Each row, then roughly how far along a hidden order it lies, from 0 to 12
(in the rows, 100 means zero)
[ 97 112  91 112  90 103 109 112  90  85  69 101  99 107  79  95 111  77
  87 135 100  66  96  97  88  98  45  86  99  94 105 100 134  95 117  94
  99  99 112 115  95  99 116 116  98 104 157 113 145  98  85  80  94  96
 115 122 102  60 112 103  99  74 111  94 115  99 104  98 116 102 104 108
  96 103 100  94 116  98 109  96  96 122 109 109  81  96  97 107  88  90
  88  88 107 100 114  91 101  97  91  93 124  58 105 105 106  95  97  49
  88 117  91  95 100 101 103 104  99  97  95 101  86 119  88 119  98 117
  94  73 107 120 104 113 108 108 105  92 103  87 123  82  75 107  92 113
  74 104  93  73] : 5
[100  96 106  99  98 107 104 101 100  97  99 102  91 100  94  85  97  97
 102 117 101 108 102  96  94  99  91  85  99  92 105 102  99  96  95  91
  98 110 119 105  94 103 107 109 103  99 102 123 102 104  86 101 103  98
  96  82  97  78  95 100  97 107 100 103 112 103 101  96 101  97 100  96
  93  85 108  99  98  90  90  99 103 110  96 102 110  98  96 102 106  97
  96  98 105 104  99 118 107 107  95 100  98  90  91  99 107 103 112  58
  94 119 102  99 106 106 104 104  96 105  95  98  93 106 102 115  99  99
  98  84 100  97 104 103 103 103 100 102  97  92  98  90  90  96  96 103
 104 102 109  90] : 6
[ 99  99  88  98 104 104  99 101  99 101 101 103  97 100  97 102 107 101
  99 109 101  87 106  98 100 100  97 101 100 103  98 101 105 104 101  95
  99 105  90  97 105  99 101  99 100  99  93 106  99 102  97  98 105 100
 107  93 104 106 101 103 100  96  97  99  96 101 100 102 105 101 109  95
 101  94 102  96 103  98  98  98 101  99 101  98 114  96 102 102  96 105
  99 101 100  97  98 101  99 101 103 101 102 103  95  96  99  99 106  98
  99  97 101 102 100 102  98  98 105 101 101  97  97 108 101 101 102 101
  95 102 101 102 102  98  95  99  94  99  97  99 117 107  98  99 103  94
 100  94 103 105] : 4
[102  99  53 103  64  94 129 113 116  74 112  85 120 110  61  96 103  21
  82 127 101  87  77 103  97  93  48  31 102  81  92  88 189  90 126  70
 104 102 120 110 103  94 106 131  89 122 169  97 200 101 103  99  95 102
 130 179 109   0  92 102  79  88 112  91 128  93  99  87  96 113  96  87
  85 167  99 103 136  97 136  88  86 128 148 110  54 109  99 136 101  80
  77  84 113  83 134  67 103  96 100  85 181  41  81 127 114  89  86  42
  83 101 105  95  99  78  96 103 132 122  74  84 102 121 107 155 105 123
 129  63 118 105 119 115 123 109 114  79 106  78 100 113  83 102  90 115
  42 109  93  86] : 7
[ 99 100 106 102 102  99 101  99  96 100  94 101 102  99  98 104 103  95
 100 100 101  97  98  99  95 100 103 102 100 101 101 100 100 100  99 101
  99 101 100 100  99 100 102  99 100  99  96 101 106 101  97 100  98 100
 103  99 100  95  97  99 100 102 100 100 100 100 101 100  98 101 101 100
 101 102  93  99 103 100 100  98 100  98  96 100  99 100 101  97  97 105
  98  99 100  99 100 103 101 100 101 101  96 102 101 101 100  99  98  93
  98  99 102  99 100  99 101  99  97  98 101 100 100 105  99 100 100 103
 100  99  99 102  98  98  98  98  99  98 100  99 102 106  97 100 102 101
 100 101  99 103] : 4
[100 114 108  94  89 106 107 107  81  93 112  97 105  97  95 106 102  85
 107  92 105 100  95  97 106 101  88  80  97 106  95 109 100 102  96  99
 102 103  93 102 104  98  91 100 102  98 100  99 103 104 101 102 102  99
  87 100 103 103 124  95  91 100 115  94  95  91 102  95 102 102  99  95
  96  94  96  97 106  93  95  92  90  95 102  97  89 103  98 101 129  99
  96 106 100  90 115  98  96 107 101 104  89 123  96  94  98 124  93 121
 111  71 100 102  98 111  97  96 106 109  91  95 108 126 102 105 104 108
 103 119 100  89  99  96 101  98 102 103 102  99  96  87  96  96 100 101
  99  93 107  94] : 6
[101 101 106  97  93 101 100 100 112  98 109  95 101 100 106  93  96  70
 101  97  97 110 100 102 106  99  96  92 100  96 101  98  92  96 102 101
 101  95 102 105  96 101 100 103 100 105 110  98  79  97 107 102  99  99
  92 106  99  97  97  95 100  99 101 101 101 102  99  98 102  98  92 102
  99 100 108 102  96 106 105 103 100 104  99 101  92 104  97  97 108 100
 100  97  98  95 102  93  99 100  98  99  96  97 102 103 101 103 104 113
 101 105  98 103 100 102 102  99  96  93  97 102  99  84  99 101  99  95
 106 109 101  96 103 106 105 105 106 102 103 101  98  91 105 100  94 101
 101 104  98  95] : 4
[ 95  79  87  87  60  82  87  96  76  89  89 113  74  86  99 118  57  94
  87 125  89  91 118  72 112  94  71 117 108  95 101  96 107 109 101  83
 132  75 120 108  96 112 125 119  98  96 103 142   1  94 114  75  89  94
 131 140  76  96 146 117 101  78 124  94 104  99 113 100 111  95  94 136
  97  80 111 136 121 124 105 120 106  99 101  98 123  88  97 119 111 124
 131  87 105 127 125  76  95 114 104  92 105  81  77 131  98  61  81   0
  66  50  89 121 106  99 100  98 124  70 119  98 124 193 100 112  98 131
 132 143 117  96  92 109  89 101 122  68 104  86  78  56 121  91  94  70
 104  75 146 117] : 12
[ 99 107 110 103  87 102 105 101 100 104  95 100 111 102  97  99  97  94
 102  96  99 111 104 101 102 100  99 101  99  98  96 100  96  99 100  99
  99 104  99  97  97 101  98 100  99 103 100  96  87 101 100 103  98 101
  99  97  92  93 104  93 101  98 104 102 104 104 101  99 102  98  80 103
 101  99  96 101  98  96 107  99 100  99 103  95  92 101  98  95  88  96
 106 103 102  99 107  94 100 101  98  99  87 104 103 101 100 105 102 103
 104  96 105 100 100 103 102  94 101 101  96 101 112 105  99 106 100  96
 102 104  97 101 100 104 102 104 100 104 103 101  97  91 103  96  98  95
 101 107  97 101] : 5
[ 99  98  67 116  93 122  85 103 102  72  74 118 118 100  79 120  99 200
 106  66  88 106 102 116 122 107  84 143  99 101  85  78  86 109 110 109
 107 117 112 100 126 102 120 105 101  89  85 131  71  94  89  75 111 107
 127  85 103 167 138 108 104  56 101 112 102  89  95  98 116  97  66  95
  82 106  85  89  78 111  88  85 120 107 117 111 110  92 111 101 113  91
 103  97  96  84  98  72  97 106  97  98 110 109  87 104 102  31 127  72
 126  82 119  92  96 105 116 111 118  73  88  99 125  52  89 111  90  64
  90  98 105  92  93 133 145 112  87  76  95  63 103  40  82 109  96 128
  97 125  71  98] : 0
